Each row has a class, written after it.
246	-136	124	258	-53	-205	-245	-81	-42	240	-61	-30	-204	171	-81	435	-147	236	-186	-88	-74	65	-14	162	-82	134	185	17	-344	155	63	129	-92 -> fanu
-73	-3	436	274	152	454	-51	-26	-81	64	-132	-56	148	-77	-90	14	-218	293	22	-300	-142	60	444	463	212	-330	-245	345	285	185	444	393	234 -> ped
384	538	-43	-410	159	439	-199	-443	-629	-234	-43	-138	24	-42	6	327	-127	160	-171	144	73	132	-123	-144	-333	-56	-90	118	-181	6	-442	120	-75 -> fanu
148	-125	106	153	-167	-209	-171	-99	-2	236	-41	4	-275	286	-150	471	-104	251	-261	-41	5	72	-68	14	-109	270	141	34	-283	99	43	32	-157 -> ped
135	576	132	-560	150	328	-210	-117	-456	-362	-5	-314	318	-60	-30	482	-333	20	-130	38	107	-120	-42	-364	-396	-104	38	125	-268	-29	-485	148	-207 -> Zibu
604	701	76	-418	275	268	-112	-355	-509	-14	-233	-106	108	-158	40	354	-177	113	-109	123	45	-50	66	-330	-290	-136	23	441	19	1	-265	278	-96 -> Kubo
-137	372	113	561	185	-375	-171	-513	119	-63	239	73	13	103	85	-331	178	36	249	238	29	-292	102	-188	14	155	-299	-263	328	-384	41	-46	-70 -> moli
284	532	91	-581	127	431	-201	-312	-670	-314	46	-170	125	-84	62	276	-187	99	-134	126	64	-53	-60	-155	-132	5	-42	158	-274	-75	-477	274	-113 -> fanu
218	-169	147	110	-65	-220	-186	-110	-32	227	-21	-69	-174	129	-75	469	-180	229	-214	-102	-116	-18	9	162	-177	155	229	19	-301	187	63	139	-123 -> Denu
230	-106	180	149	-35	-190	-140	-77	-1	189	-79	-32	-195	135	-74	559	-157	178	-237	-114	-66	56	-75	113	-108	177	160	-96	-262	164	22	79	-94 -> Denu
-379	-278	-157	561	38	-469	-81	-204	126	-252	370	120	216	-83	-238	-627	-27	-391	556	58	332	-133	-75	193	54	-82	-105	423	569	-112	794	-574	-144 -> Zibu
296	749	-252	-409	229	430	-188	-332	-540	-464	13	-100	25	-95	-92	301	-262	-28	-161	63	200	61	-112	-460	-332	-144	-295	266	101	-23	-277	257	-79 -> Denu
202	-103	156	229	-298	-357	-291	-20	123	193	45	-13	-302	176	-28	380	-149	207	-261	-121	9	195	-15	126	-64	114	170	-5	-408	175	74	97	-32 -> Kubo
-419	-22	208	92	-204	-22	-229	481	-59	64	-112	443	-374	-89	115	-396	373	-385	-204	-5	520	68	233	-267	637	200	-660	396	185	-314	142	142	-82 -> guvug
132	46	362	-314	-116	-277	-109	-288	-478	13	-158	-15	128	0	64	-13	-85	264	-55	-228	129	118	176	176	131	185	-88	422	237	20	479	285	415 -> Zaf
101	-62	-53	228	356	54	-279	-217	-478	444	-503	228	-51	288	245	-227	521	335	30	9	-136	40	281	-161	89	-50	-253	-55	68	160	-67	688	512 -> Piv
-143	19	-90	616	4	-119	-154	-155	254	68	48	165	-256	356	-61	-100	184	128	-149	-97	-72	-38	167	-19	200	-31	-113	-134	-143	11	256	332	103 -> Piv
-198	-55	-376	341	61	44	-21	-95	149	-201	-208	185	-110	101	161	9	285	187	126	18	46	204	79	180	93	75	-65	-571	9	152	-255	229	127 -> Kubo
-245	187	-49	-166	-6	-379	29	159	449	-183	-70	-10	241	149	31	47	-143	-161	20	-175	111	-171	-136	-466	-196	288	327	-200	-213	-105	-42	-162	218 -> fanu
130	-133	18	-435	73	265	-262	25	-313	-224	-341	46	260	306	267	69	-400	268	-111	151	50	-128	-48	-135	155	-59	-648	427	200	55	49	262	493 -> fanu
174	-103	41	275	-166	-286	-191	47	124	163	-12	1	-357	222	-97	374	-176	218	-290	-108	-66	112	13	22	-65	176	65	-60	-215	108	80	145	-64 -> Zibu
121	34	-206	232	54	-320	-68	72	-113	-125	-2	-7	98	-57	-56	-129	-118	-197	106	-74	173	9	-1	-104	-30	-86	-220	355	397	177	328	112	-19 -> Kubo
308	613	-55	-336	346	90	-34	-363	-384	-328	-48	-126	253	-193	-27	265	-262	-100	133	31	154	-19	-170	-329	-560	-43	-59	189	418	-136	-245	-149	-238 -> Zibu
-152	118	-97	190	110	-409	-68	-103	638	-319	-233	-27	106	276	-152	84	-406	136	199	-34	67	-42	-209	-274	-370	-20	19	-281	337	143	89	-24	132 -> Tik
143	-87	-136	153	101	-345	-56	-33	-187	-54	-77	-24	197	-77	-64	-157	-59	-137	154	-36	167	-28	-23	-101	-74	-180	-13	357	382	226	383	42	-35 -> Kubo
30	397	94	-287	-288	-93	-151	-307	-367	-342	213	-144	-26	-79	-85	219	-195	10	-48	-108	113	325	-175	308	-149	-100	317	-34	-534	198	-236	-14	90 -> Denu
-164	-134	-105	480	34	133	99	-78	249	-66	-166	10	81	175	121	21	208	-16	124	-26	123	188	-59	135	244	-46	-457	-558	-121	193	-49	120	312 -> Kubo
-87	-67	-98	392	91	170	453	26	453	141	-192	88	-6	239	140	71	265	-108	180	-8	115	300	-201	182	155	183	-288	-550	-21	-85	-127	-253	262 -> Zibu
161	546	237	87	11	-116	-203	-452	-185	-21	119	-80	27	76	25	305	-261	147	-127	-6	-98	-102	6	-44	-128	304	111	-41	321	-91	74	136	60 -> moli
516	635	150	-607	505	772	18	-73	-355	-70	-155	-172	174	-50	46	399	-155	55	22	150	-90	113	-206	-367	-397	132	-290	-57	273	-62	-554	284	241 -> Kubo
243	-65	178	23	-170	-203	-235	1	-56	141	-112	-66	-213	69	6	379	-150	240	-388	-117	2	93	61	19	-20	145	126	89	-282	144	44	121	10 -> Piv
30	135	-181	-240	117	-349	-230	-167	-122	-181	-55	-16	247	32	59	-251	-256	-82	232	195	263	-403	-72	-490	-200	67	-88	417	238	-102	58	140	-67 -> fanu
126	321	-243	-129	-131	-641	-144	-189	174	-283	44	-36	230	-37	143	103	-245	74	-58	27	81	-262	5	-273	-369	-94	104	-15	-154	24	-74	107	191 -> Zaf
87	20	-305	203	265	-244	24	41	-102	-204	-142	30	164	50	-106	-116	-65	-135	173	-58	139	-37	-42	-121	-160	-94	-60	246	356	213	228	120	5 -> Zibu
-165	222	-69	34	-168	-296	-227	-107	192	-251	-70	134	57	56	74	28	-206	-129	-149	-14	159	-298	-101	-391	11	-1	108	-37	-130	-22	8	-65	-22 -> Zaf
31	-190	238	189	-12	-125	-133	-179	-171	311	39	85	-46	285	90	99	307	286	-282	-34	-444	-177	187	96	188	71	299	-414	-221	161	69	452	220 -> Kubo
-141	13	-451	351	89	301	60	138	90	-28	-216	190	-17	381	315	45	241	-199	-5	226	232	67	-216	-253	245	270	-741	-490	253	-90	-335	84	270 -> guvug
83	242	-416	380	247	316	-82	-259	-64	-161	10	149	-48	242	151	220	149	-10	162	155	39	258	-243	194	-112	197	-597	-542	96	147	-444	311	327 -> Tik
221	-111	84	155	-272	-285	-153	-94	69	152	15	-43	-256	149	-72	438	-285	306	-211	-169	-54	141	-11	224	-97	97	183	39	-369	196	63	106	-21 -> ped
-127	-172	185	111	-192	-317	-125	-55	-117	281	176	108	-184	282	-8	84	272	124	-256	122	-282	-185	12	-108	244	113	266	-465	-272	-74	-19	208	50 -> Zibu
60	-23	55	-51	136	-353	163	-237	31	-157	-491	65	306	-100	286	-331	-69	-195	5	-255	506	-283	151	-264	47	148	-347	399	483	143	355	346	29 -> guvug
158	-136	111	265	-111	-300	-284	-104	55	262	-27	-1	-252	155	-63	412	-69	228	-232	-92	2	65	-7	16	-123	265	201	-18	-257	106	152	69	-98 -> moli
202	321	74	613	240	-316	-307	-384	-267	280	-66	78	52	81	225	-127	97	91	74	-340	-125	-59	382	248	-129	262	-69	132	-90	210	105	598	403 -> fanu
-99	233	-2	-680	-94	392	421	87	267	-569	-218	-255	426	14	149	196	-485	-97	-173	-44	211	-262	-149	-225	13	75	-216	64	75	-86	-174	-79	-99 -> Zaf
35	32	-285	281	18	-543	-61	-9	-115	-246	43	-1	112	-58	-46	-338	-178	-182	154	-119	168	-100	59	-113	-45	-185	-81	372	309	146	359	74	-41 -> Zibu
79	105	309	-20	223	138	10	-324	-407	227	-250	18	376	157	294	-290	-21	93	129	-322	12	-224	216	-62	154	-180	-73	313	173	191	195	803	340 -> ped
100	378	97	-267	325	545	54	205	-276	-65	-45	-56	283	-143	150	414	38	-256	-211	-62	110	-56	-39	-409	-35	170	-208	-54	79	-184	-331	9	-91 -> Tik
42	-39	-283	62	-36	-454	-91	23	-59	-221	-79	26	83	17	-46	-249	-199	-166	163	-19	282	-17	-88	-144	-115	-178	-216	377	374	138	298	66	27 -> guvug
193	-65	-5	129	-137	-143	-239	-114	-6	230	26	-4	-249	203	-64	417	-168	188	-241	-49	-36	69	-19	26	-152	216	80	95	-218	64	63	87	-142 -> Tik
-218	287	-123	-332	-186	156	-71	-213	304	-552	-2	-95	310	-28	103	151	-419	-80	-115	42	170	-240	-112	-163	-110	-83	-29	-255	-139	106	-157	79	250 -> guvug
212	-150	178	206	-128	-381	-328	-73	101	200	-120	-26	-271	207	-30	420	-218	272	-209	-172	28	70	-4	51	-113	222	162	79	-300	121	92	124	-94 -> Piv
-405	-104	-194	268	-164	-508	-228	-144	32	92	299	83	-78	289	-183	-107	377	134	-29	96	-318	-189	187	-127	-18	83	296	-405	-129	-73	192	97	61 -> Kubo
-67	273	-112	-228	-105	-77	-192	-315	-572	-84	-217	1	370	-158	115	-103	-199	-58	126	-318	82	-22	331	286	68	-118	110	693	-143	329	311	374	369 -> Tik
219	-174	172	110	-92	-311	-257	-154	-51	178	-10	-8	-222	166	-84	442	-157	242	-180	-144	20	37	-8	83	-124	240	337	58	-356	99	125	126	-164 -> Zibu
-55	-52	-53	130	-94	0	-75	-101	-74	264	231	196	-254	288	111	92	331	121	-214	57	-127	63	-4	-29	168	216	-27	-345	-175	-172	-23	215	241 -> Denu
-141	-385	-99	-84	182	57	48	-101	-350	-11	-78	219	258	-64	171	-230	173	-345	283	-29	232	-444	65	137	397	187	-221	360	186	-28	271	347	-222 -> guvug
127	5	-305	219	131	-329	-75	55	-228	-155	-52	-31	188	-154	-73	-170	-154	-181	174	-82	222	-57	28	-95	-9	-185	-108	536	326	198	436	83	-55 -> moli
-13	-186	-312	452	35	96	131	-211	148	171	-64	95	24	262	234	178	281	24	340	-101	22	269	-79	498	51	13	-283	-428	-386	140	-198	219	189 -> Kubo
-237	27	-70	-633	49	134	182	-44	44	-270	-17	-54	500	64	210	-168	33	-167	57	55	193	-330	-183	-494	-120	-30	-214	-129	58	-187	-128	97	169 -> Zaf
-425	396	36	53	517	150	-82	218	203	-367	-444	131	-117	186	-424	-191	96	-30	159	61	-6	-244	101	-608	-153	92	-280	-18	510	-146	-132	176	-356 -> Zaf
-444	291	-267	-22	161	192	50	336	741	-486	-191	16	91	289	-92	158	-242	-56	9	-44	58	-167	-33	-439	-181	193	-166	-423	208	-84	-206	144	126 -> guvug
26	56	29	220	62	239	-320	-137	-287	464	14	256	-475	154	-29	-75	304	182	64	11	-239	134	290	276	111	282	-40	162	-422	-115	-107	297	145 -> Zibu
-259	-35	-6	-102	-129	-68	-147	-240	-185	265	300	192	-162	277	33	-36	374	121	-124	371	-354	-233	-7	-33	19	137	-16	-442	25	-201	-188	221	122 -> Denu
-279	-152	81	111	-256	-282	-361	-46	-174	193	77	160	-150	111	10	-177	157	67	-201	109	-124	-127	92	-222	213	-97	-97	-132	-37	-91	146	77	150 -> fanu
202	-75	-13	264	-57	-242	-308	-94	15	178	-45	17	-267	196	-122	430	-136	248	-159	-86	-42	134	-6	130	-223	105	91	62	-329	128	40	102	-98 -> fanu
169	12	-226	352	159	-390	-91	59	-140	41	-68	77	93	-1	48	-34	3	-114	56	-87	123	-46	43	-64	-76	-30	-157	343	318	152	293	186	-11 -> moli
69	-228	46	-478	154	503	-50	410	-168	-1	-381	36	239	111	279	339	-230	48	-175	126	211	-244	-121	-444	174	149	-246	184	139	-6	-277	210	-14 -> ped
-179	-14	-127	289	35	-67	192	-321	31	48	111	24	12	486	109	47	430	54	55	38	25	45	-84	132	107	397	-272	-613	-135	-37	-168	387	97 -> Tik
-28	40	40	-352	170	9	25	287	132	-192	-277	-54	397	144	200	287	-326	-85	-121	-3	145	-395	-88	-491	-45	177	-99	130	148	-113	-121	45	-76 -> fanu
-340	120	147	294	380	515	-78	491	365	232	-461	248	75	141	83	10	175	-184	-55	-48	67	-148	226	-433	161	-235	-899	120	283	-79	1	419	160 -> moli
